Here is a tiny trained network, its code and every weight. The questions are about switching its units off for an input and a target symbol, where a switched-off unit gives its printed mean instead of its output.

import numpy as np


def w(rows, s, z=0):
    codes = np.array(rows[::2]) - 128.0
    scale = np.full(codes.shape[1], s)
    scale[-1] = z or s
    return codes * scale


def f(y):
    return np.maximum(y, 0)


def softmax(a):
    e = np.exp(a - a.max(-1, keepdims=True))
    return e / e.sum(-1, keepdims=True)


def log_softmax(a):
    a = a - a.max(-1, keepdims=True)
    return a - np.log(np.exp(a).sum(-1, keepdims=True))


def net(x, mask):
    ids = ['ΔΘΞΣΨαηλπω'.index(c) for c in x.split()]
    T = len(ids)
    res = E[ids] + P[:T]
    u = 0
    for l in range(3):
        q, k, v = (res @ M[l].T for M in (Q, K, V))
        z = softmax(np.where(np.tri(T) > 0, q @ k.T / 2**0.5, -1e9)) @ v
        res = res + np.where(mask[u], z, O[l][:, -1]) @ O[l][:, :-1]
        u += 1
        y = f(res @ A[l][:, :-1].T + A[l][:, -1])
        res = res + np.where(mask[u : u + 8], y, B[l][:, -1]) @ B[l][:, :-1]
        u += 8
    return log_softmax(res[-1] @ U[:, :-1].T + U[:, -1])


Q, K, V, O, A, B = {}, {}, {}, {}, {}, {}
E = w([
[73,135,16,184,191,92,59,95,95],'Δ',
[67,190,29,198,112,237,45,137,114],'Θ',
[202,71,109,36,108,152,116,163,135],'Ξ',
[42,40,254,129,78,116,143,128,169],'Σ',
[191,145,164,148,32,62,139,241,127],'Ψ',
[220,146,121,134,153,119,106,155,25],'α',
[157,87,159,115,99,212,132,8,146],'η',
[120,176,176,127,226,186,123,59,131],'λ',
[164,237,192,180,53,216,72,124,161],'π',
[59,96,50,87,68,117,173,165,31],'ω',
],0.017)
P = w([
[152,138,135,208,159,161,220,254,149],'0',
[134,163,97,172,143,119,192,188,144],'1',
[143,138,133,165,154,127,193,183,111],'2',
[108,162,94,140,128,134,143,140,139],'3',
[115,141,125,147,140,155,140,143,114],'4',
[103,141,111,134,137,153,116,133,125],'5',
[99,150,115,128,141,146,98,120,131],'6',
[97,145,125,118,144,151,109,123,115],'7',
[93,143,130,117,151,148,73,130,136],'8',
[97,139,120,109,154,134,85,111,121],'9',
[106,127,148,111,170,137,100,134,96],'10',
[94,147,151,88,157,129,70,133,129],'11',
[101,114,133,93,168,128,107,136,89],'12',
],0.0076)
Q[0] = w([
[93,106,204,254,87,94,60,150,120],'L0H0',
[155,29,169,48,134,132,138,82,180],'L0H0',
],0.0064)
K[0] = w([
[141,184,183,153,126,66,1,102,68],'L0H0',
[189,72,119,97,147,134,86,79,165],'L0H0',
],0.0069)
V[0] = w([
[142,151,167,157,51,160,193,20,138],'L0H0',
[189,184,74,107,198,215,56,192,3],'L0H0',
],0.0043)
O[0] = w([
[185,212,96,18,94,85,97,254,100,248],'L0H0',
[174,189,114,133,120,181,122,54,67,137],'L0H0',
],0.0099,0.0014)
A[0] = w([
[233,105,129,180,91,149,188,107,182,143],'L0N0',
[90,180,118,21,253,77,71,106,81,193],'L0N1',
[134,87,188,209,74,173,170,52,237,205],'L0N2',
[215,143,60,130,156,125,79,212,88,167],'L0N3',
[141,210,185,97,117,127,119,97,192,245],'L0N4',
[135,186,121,146,215,193,219,96,255,88],'L0N5',
[144,233,49,150,197,205,105,159,68,244],'L0N6',
[160,76,188,70,112,93,49,98,110,214],'L0N7',
],0.0061,0.0012)
B[0] = w([
[164,202,173,87,118,105,222,185,197,165],'L0N0',
[137,102,174,186,150,105,142,62,109,197],'L0N1',
[113,112,3,94,156,63,208,145,222,248],'L0N2',
[82,176,138,176,76,186,162,131,180,215],'L0N3',
[139,28,133,154,138,185,190,87,102,196],'L0N4',
[30,195,193,54,147,70,172,175,111,163],'L0N5',
[50,130,173,102,68,135,131,92,170,254],'L0N6',
[168,150,109,197,126,187,112,88,159,231],'L0N7',
],0.0081,0.0054)
Q[1] = w([
[149,240,64,111,161,72,79,81,107],'L1H0',
[149,2,101,27,103,233,134,95,87],'L1H0',
],0.004)
K[1] = w([
[88,154,194,84,107,157,253,138,214],'L1H0',
[153,159,117,37,180,168,132,181,197],'L1H0',
],0.0046)
V[1] = w([
[171,66,107,88,191,191,106,107,210],'L1H0',
[41,17,212,253,25,130,228,48,124],'L1H0',
],0.0051)
O[1] = w([
[152,93,222,74,4,185,123,2,131,134],'L1H0',
[74,192,172,195,78,114,135,155,183,254],'L1H0',
],0.0087,0.0097)
A[1] = w([
[157,191,110,129,94,204,144,47,152,254],'L1N0',
[65,128,78,212,57,140,84,119,40,123],'L1N1',
[175,179,82,153,97,60,145,185,83,133],'L1N2',
[167,164,180,186,64,162,129,149,187,161],'L1N3',
[248,19,143,101,111,166,71,44,60,104],'L1N4',
[138,254,83,156,143,115,134,123,103,142],'L1N5',
[106,105,82,61,80,94,194,188,171,107],'L1N6',
[225,86,151,165,109,143,99,55,73,83],'L1N7',
],0.0072,0.0043)
B[1] = w([
[165,120,126,178,100,129,138,187,117,230],'L1N0',
[84,108,174,126,187,120,109,198,151,176],'L1N1',
[147,147,180,163,76,130,98,109,32,140],'L1N2',
[169,132,121,129,128,95,155,113,153,253],'L1N3',
[85,86,189,193,159,162,104,150,61,143],'L1N4',
[130,86,107,101,180,179,99,108,94,164],'L1N5',
[142,97,147,113,126,76,120,143,138,192],'L1N6',
[4,83,159,132,131,154,62,118,70,136],'L1N7',
],0.012,0.014)
Q[2] = w([
[255,156,112,178,108,147,203,118,95],'L2H0',
[22,130,218,158,68,226,80,83,155],'L2H0',
],0.0045)
K[2] = w([
[203,169,141,230,86,169,209,110,145],'L2H0',
[2,173,139,67,184,148,84,20,67],'L2H0',
],0.0044)
V[2] = w([
[171,145,4,61,140,164,206,212,94],'L2H0',
[147,168,16,173,89,173,120,51,75],'L2H0',
],0.0032)
O[2] = w([
[9,151,161,188,1,68,101,229,65,59],'L2H0',
[182,98,208,92,139,4,12,205,210,2],'L2H0',
],0.0062,0.008)
A[2] = w([
[145,151,57,116,168,156,166,102,191,162],'L2N0',
[95,142,230,158,232,127,74,189,101,90],'L2N1',
[107,13,9,91,163,80,156,81,127,112],'L2N2',
[208,238,84,115,64,65,149,94,122,46],'L2N3',
[195,255,42,87,35,217,158,141,195,176],'L2N4',
[105,111,21,132,244,141,86,114,114,254],'L2N5',
[121,59,154,95,117,166,42,48,21,12],'L2N6',
[167,79,95,121,191,168,75,118,123,209],'L2N7',
],0.0075,0.0029)
B[2] = w([
[161,150,111,99,164,154,168,183,123,211],'L2N0',
[126,140,114,92,109,82,132,121,167,233],'L2N1',
[130,97,176,165,164,171,98,101,108,189],'L2N2',
[149,92,159,65,185,171,33,190,133,180],'L2N3',
[160,113,82,121,121,91,129,143,91,254],'L2N4',
[162,128,90,141,141,150,117,51,114,168],'L2N5',
[151,95,141,11,186,85,90,218,204,147],'L2N6',
[121,148,124,105,109,140,109,78,123,149],'L2N7',
],0.011,0.0089)
U = w([
[116,81,190,155,105,213,90,122,116,131],'Δ',
[96,147,123,125,113,177,115,177,172,2],'Θ',
[114,109,190,153,117,28,121,127,192,162],'Ξ',
[71,90,135,140,158,108,129,169,65,176],'Σ',
[124,142,166,102,63,117,115,103,167,202],'Ψ',
[136,182,163,70,138,147,159,131,130,102],'α',
[134,98,116,151,203,120,104,137,113,106],'η',
[165,153,72,56,107,102,142,154,149,149],'λ',
[138,147,116,255,83,162,156,117,34,187],'π',
[132,92,202,119,198,115,76,172,136,40],'ω',
],0.0084,0.0047)

Each question gives the input, a string of symbols that net reads in full, and the target symbol t.
The units are the heads (2 rows each of Q, K, V and O) and the neurons (one row each of A and B). Each row of codes is followed by its name. A weight is (code - 128) times the scale printed after its matrix; where a second scale follows, it is the last column's (O, A, B and U).
mask holds one flag per unit, layer by layer, with each layer's heads first. A switched-off unit (its flag False) gives its mean, the last column of its rows in O or B, instead of its output. The means were averaged over made-up inputs and are rounded, as every weight is.
A unit's drop is (log p(t) with every unit on - log p(t) with that unit switched off) / (log p(t) with every unit on - log p(t) with every unit switched off).
The circuit of an input: a set's keep is (log p(t) with only the set's units on - log p(t) with every unit switched off) / (log p(t) with every unit on - log p(t) with every unit switched off). Starting from the 12 units with the biggest drops (on a tie, the unit counted first), units are removed one at a time, each time the one whose removal leaves the highest keep (on an exact tie, the one counted first), for as long as the keep stays at least 0.8.
units of the circuit, in order: the units of the circuit, biggest drop first
most important unit: the unit with the biggest drop
k most important neurons: the k neurons with the biggest drops, biggest first
k most important neurons of layer l: the k neurons of layer l with the biggest drops, biggest first
input α η Ξ η, target π: 3 most important neurons of layer 2 : (L2N1; L2N3; L2N6)
input λ ω Δ, target η: 3 most important neurons of layer 1 : (L1N1; L1N5; L1N2)
input Σ Σ η η η π η Σ, target Ψ: 2 most important neurons of layer 1 : (L1N1; L1N0)
input Σ Σ Σ α λ η ω η α λ Ψ, target ω: units of the circuit, in order : (L2N3; L1N2; L1N3)
input α Σ Ξ ω Σ Δ Ψ Σ Σ Σ Ψ Σ α, target Ξ: units of the circuit, in order : (L0H0; L1H0; L2N0)
input λ Ξ η π Ξ η η η α, target π: units of the circuit, in order : (L0N3; L1N6)
input η α α Ψ Ψ Δ Δ, target η: units of the circuit, in order : (L2N5; L1N5; L1N1)
input Σ ω Σ, target Σ: 2 most important neurons of layer 1 : (L1N3; L1N6)
input Σ Δ η Σ η λ, target α: 3 most important neurons : (L0N5; L1N1; L1N0)
input Σ λ Δ Σ Σ Σ Σ Δ, target Ξ: units of the circuit, in order : (L1N1; L1H0)
input Ξ α η Σ η λ Δ η Ξ Θ Σ Σ η, target ω: units of the circuit, in order : (L2N6; L1H0; L1N4)
input λ λ η ω Ξ Ξ, target π: most important neuron : (L0N3)
input Θ η η, target π: 4 most important neurons : (L0N6; L0N2; L1N4; L0N5)
input Σ η Σ η Ξ η η η Δ π Ξ η, target ω: most important unit : L2N6
input Σ Σ Ξ α Ξ Σ Ξ Δ Σ Δ η, target λ: 3 most important neurons : (L0N2; L0N0; L0N5)
input Ξ Ξ α ω, target Σ: units of the circuit, in order : (L1N1; L1N3)
input λ Σ Ξ Θ α Ξ Σ Ψ Ξ, target Δ: 2 most important neurons : (L1N4; L1N7)
input λ η λ Ξ λ Θ, target Θ: 2 most important neurons of layer 1 : (L1N1; L1N0)
input Σ Σ Ξ Σ, target Δ: 2 most important neurons of layer 1 : (L1N6; L1N0)
input Σ λ Σ Ξ Σ α π Σ, target π: 3 most important neurons of layer 2 : (L2N1; L2N3; L2N6)
input Δ Θ ω Σ α η, target λ: most important unit : L2N4
input α Ψ η Σ Δ Σ Σ η α Σ η, target Δ: 2 most important neurons : (L0N3; L1N4)
input Δ Σ η Σ η Δ Δ Σ Σ λ Σ Δ, target Ξ: 2 most important neurons of layer 1 : (L1N5; L1N1)
input α Σ Σ Ψ, target ω: 2 most important neurons : (L2N3; L1N2)
input η α Σ Ξ Δ α η Σ α Δ π, target λ: 3 most important neurons of layer 2 : (L2N4; L2N3; L2N2)
input Σ η π η Ψ Ξ Σ Σ Ξ Ξ ω Ξ, target ω: 3 most important neurons : (L2N6; L0N6; L1N4)
input Σ Σ Σ Ξ η Δ λ Ξ Σ, target Δ: most important unit : L2N2
input π Ξ Ξ Σ Ξ Σ π Σ ω π Δ Ξ, target ω: 4 most important neurons : (L2N6; L1N4; L1N7; L0N6)
input Δ α Σ λ π, target λ: 2 most important neurons : (L2N4; L1N3)
input π α Σ Σ η Σ α Σ Ψ Σ α, target Ξ: 2 most important neurons of layer 0 : (L0N2; L0N1)
